Below is a small trained network, with its code and all its weights. Each question gives an input and a target symbol and asks what happens when units are switched off, that is, made to give their printed mean instead of their output.

import numpy as np


def w(rows, s, z=0):
    codes = np.array(rows[::2]) - 128.0
    scale = np.full(codes.shape[1], s)
    scale[-1] = z or s
    return codes * scale


def norm(h):
    return h / np.sqrt((h * h).mean(-1, keepdims=True) + 1e-5)


def f(y):
    return y / 2 * (1 + np.tanh(0.7978845608 * (y + 0.044715 * y**3)))


def softmax(a):
    e = np.exp(a - a.max(-1, keepdims=True))
    return e / e.sum(-1, keepdims=True)


def log_softmax(a):
    a = a - a.max(-1, keepdims=True)
    return a - np.log(np.exp(a).sum(-1, keepdims=True))


def net(x, mask):
    ids = ['βγδεζπσφψ'.index(c) for c in x.split()]
    T = len(ids)
    res = E[ids] + P[:T]
    u = 0
    for l in range(2):
        r = norm(res)
        for j in range(2):
            rows = slice(3 * j, 3 * j + 3)
            q, k, v = (r @ M[l][rows].T for M in (Q, K, V))
            z = softmax(np.where(np.tri(T) > 0, q @ k.T / 3**0.5, -1e9)) @ v
            o = O[l][rows]
            res = res + np.where(mask[u + j], z, o[:, -1]) @ o[:, :-1]
        u += 2
        y = f(norm(res) @ A[l][:, :-1].T + A[l][:, -1])
        res = res + np.where(mask[u : u + 4], y, B[l][:, -1]) @ B[l][:, :-1]
        u += 4
    return log_softmax(norm(res)[-1] @ U[:, :-1].T + U[:, -1])


Q, K, V, O, A, B = {}, {}, {}, {}, {}, {}
E = w([
[120,88,78,119],'β',
[108,98,65,94],'γ',
[162,146,161,163],'δ',
[120,172,140,124],'ε',
[193,143,76,126],'ζ',
[86,174,145,193],'π',
[183,170,164,153],'σ',
[161,165,101,140],'φ',
[74,70,193,254],'ψ',
],0.019)
P = w([
[42,45,140,99],'0',
[164,138,130,160],'1',
[165,160,135,151],'2',
[2,96,112,105],'3',
[105,160,100,109],'4',
[117,145,89,143],'5',
[117,191,113,136],'6',
[109,201,106,130],'7',
[92,219,124,141],'8',
[145,233,86,113],'9',
[165,232,81,103],'10',
],0.008)
Q[0] = w([
[171,119,118,92],'0.h0',
[40,30,194,3],'0.h0',
[222,107,170,136],'0.h0',
[59,193,196,182],'0.h1',
[116,106,201,141],'0.h1',
[233,109,190,76],'0.h1',
],0.0065)
K[0] = w([
[115,216,13,91],'0.h0',
[99,62,86,50],'0.h0',
[197,153,6,47],'0.h0',
[130,142,169,189],'0.h1',
[131,49,186,187],'0.h1',
[254,73,158,67],'0.h1',
],0.0065)
V[0] = w([
[50,128,85,169],'0.h0',
[125,115,153,111],'0.h0',
[124,186,135,254],'0.h0',
[149,102,85,109],'0.h1',
[121,113,211,188],'0.h1',
[103,204,114,121],'0.h1',
],0.0073)
O[0] = w([
[161,147,60,102,122],'0.h0',
[151,83,183,113,92],'0.h0',
[78,106,37,176,253],'0.h0',
[58,150,152,56,149],'0.h1',
[133,50,2,42,56],'0.h1',
[165,131,114,116,187],'0.h1',
],0.0087,0.0052)
A[0] = w([
[116,186,99,87,109],'0.n0',
[1,182,112,117,92],'0.n1',
[151,116,247,68,5],'0.n2',
[119,89,133,197,142],'0.n3',
],0.0083,0.0023)
B[0] = w([
[72,20,138,162,206],'0.n0',
[230,116,78,136,253],'0.n1',
[95,205,216,93,122],'0.n2',
[154,80,155,2,161],'0.n3',
],0.0069,0.0035)
Q[1] = w([
[110,79,153,153],'1.h0',
[65,85,162,87],'1.h0',
[166,193,85,159],'1.h0',
[87,163,77,113],'1.h1',
[112,128,205,7],'1.h1',
[129,72,138,147],'1.h1',
],0.014)
K[1] = w([
[147,168,125,75],'1.h0',
[155,118,84,102],'1.h0',
[48,158,134,250],'1.h0',
[126,154,47,167],'1.h1',
[207,132,162,79],'1.h1',
[143,95,181,154],'1.h1',
],0.012)
V[1] = w([
[17,130,139,194],'1.h0',
[120,121,11,32],'1.h0',
[220,174,60,23],'1.h0',
[176,251,124,147],'1.h1',
[114,163,71,255],'1.h1',
[168,39,241,221],'1.h1',
],0.0078)
O[1] = w([
[69,179,162,156,152],'1.h0',
[75,162,200,175,99],'1.h0',
[231,137,160,169,119],'1.h0',
[105,87,195,195,188],'1.h1',
[113,144,150,143,246],'1.h1',
[2,131,89,38,81],'1.h1',
],0.0093,0.011)
A[1] = w([
[102,51,111,14,114],'1.n0',
[105,216,238,200,79],'1.n1',
[130,181,186,30,5],'1.n2',
[2,119,126,72,105],'1.n3',
],0.0071,0.0032)
B[1] = w([
[166,166,172,253,131],'1.n0',
[153,102,48,118,255],'1.n1',
[153,93,209,159,117],'1.n2',
[38,242,46,88,123],'1.n3',
],0.0058)
U = w([
[123,110,156,227,193],'β',
[128,122,92,130,45],'γ',
[155,175,114,100,42],'δ',
[126,190,143,82,173],'ε',
[2,152,76,92,172],'ζ',
[217,98,67,83,127],'π',
[181,94,213,70,84],'σ',
[111,109,142,109,2],'φ',
[114,149,171,89,112],'ψ',
],0.011,0.0043)

Each question gives the input, a string of symbols that net reads in full, and the target symbol t.
The units are the heads (3 rows each of Q, K, V and O) and the neurons (one row each of A and B). Each row of codes is followed by its name. A weight is (code - 128) times the scale printed after its matrix; where a second scale follows, it is the last column's (O, A, B and U).
mask holds one flag per unit, layer by layer, with each layer's heads first. A switched-off unit (its flag False) gives its mean, the last column of its rows in O or B, instead of its output. The means were averaged over made-up inputs and are rounded, as every weight is.
A unit's drop is (log p(t) with every unit on - log p(t) with that unit switched off) / (log p(t) with every unit on - log p(t) with every unit switched off).
The circuit of an input: a set's keep is (log p(t) with only the set's units on - log p(t) with every unit switched off) / (log p(t) with every unit on - log p(t) with every unit switched off). Starting from all 12 units, units are removed one at a time, each time the one whose removal leaves the highest keep (on an exact tie, the one counted first), for as long as the keep stays at least 0.8.
units of the circuit, in order: the units of the circuit, biggest drop first
most important unit: the unit with the biggest drop
top k neurons: the k neurons with the biggest drops, biggest first
top k neurons in layer l: the k neurons of layer l with the biggest drops, biggest first
which heads matter: for each layer, one digit per head in row order, 1 if its drop is at least 0.15 and else 0, layers parted by /
drop when u is switched off: that unit's drop, to one decimal
input β σ φ φ φ β φ σ σ ψ ζ, target ζ: which heads matter => 00 / 10
input ε ζ φ γ, target β: most important unit => 1.h0
input φ γ σ φ ζ ψ, target ζ: which heads matter => 00 / 01
input ψ δ β, target ζ: which heads matter => 00 / 11
input γ φ φ φ β ψ ε, target ζ: top 2 neurons in layer 0 => [0.n1 0.n0]
input ψ β ζ, target ζ: which heads matter => 00 / 11
input σ β σ, target π: units of the circuit, in order => [0.h1 1.h1]
input γ φ β φ φ σ φ φ ψ σ φ, target ζ: which heads matter => 00 / 10
input φ φ φ φ γ, target β: top 2 neurons => [1.n1 0.n0]
input ζ φ ζ ψ δ δ, target ζ: which heads matter => 00 / 01
input φ σ φ β σ σ β ζ σ ψ σ, target ζ: which heads matter => 00 / 11
input φ β φ φ σ φ φ φ ψ β, target ζ: which heads matter => 00 / 10
input β ζ φ ψ σ, target ζ: which heads matter => 00 / 01
input σ σ γ γ γ ψ φ φ, target ζ: most important unit => 1.h0
input φ σ ζ δ, target π: drop when 0.h0 is switched off => 0.2
input γ φ ψ, target ζ: drop when 0.n2 is switched off => 0.0
input φ σ δ σ γ, target π: drop when 1.h0 is switched off => 0.1
input ε σ σ, target π: drop when 1.h1 is switched off => 0.4
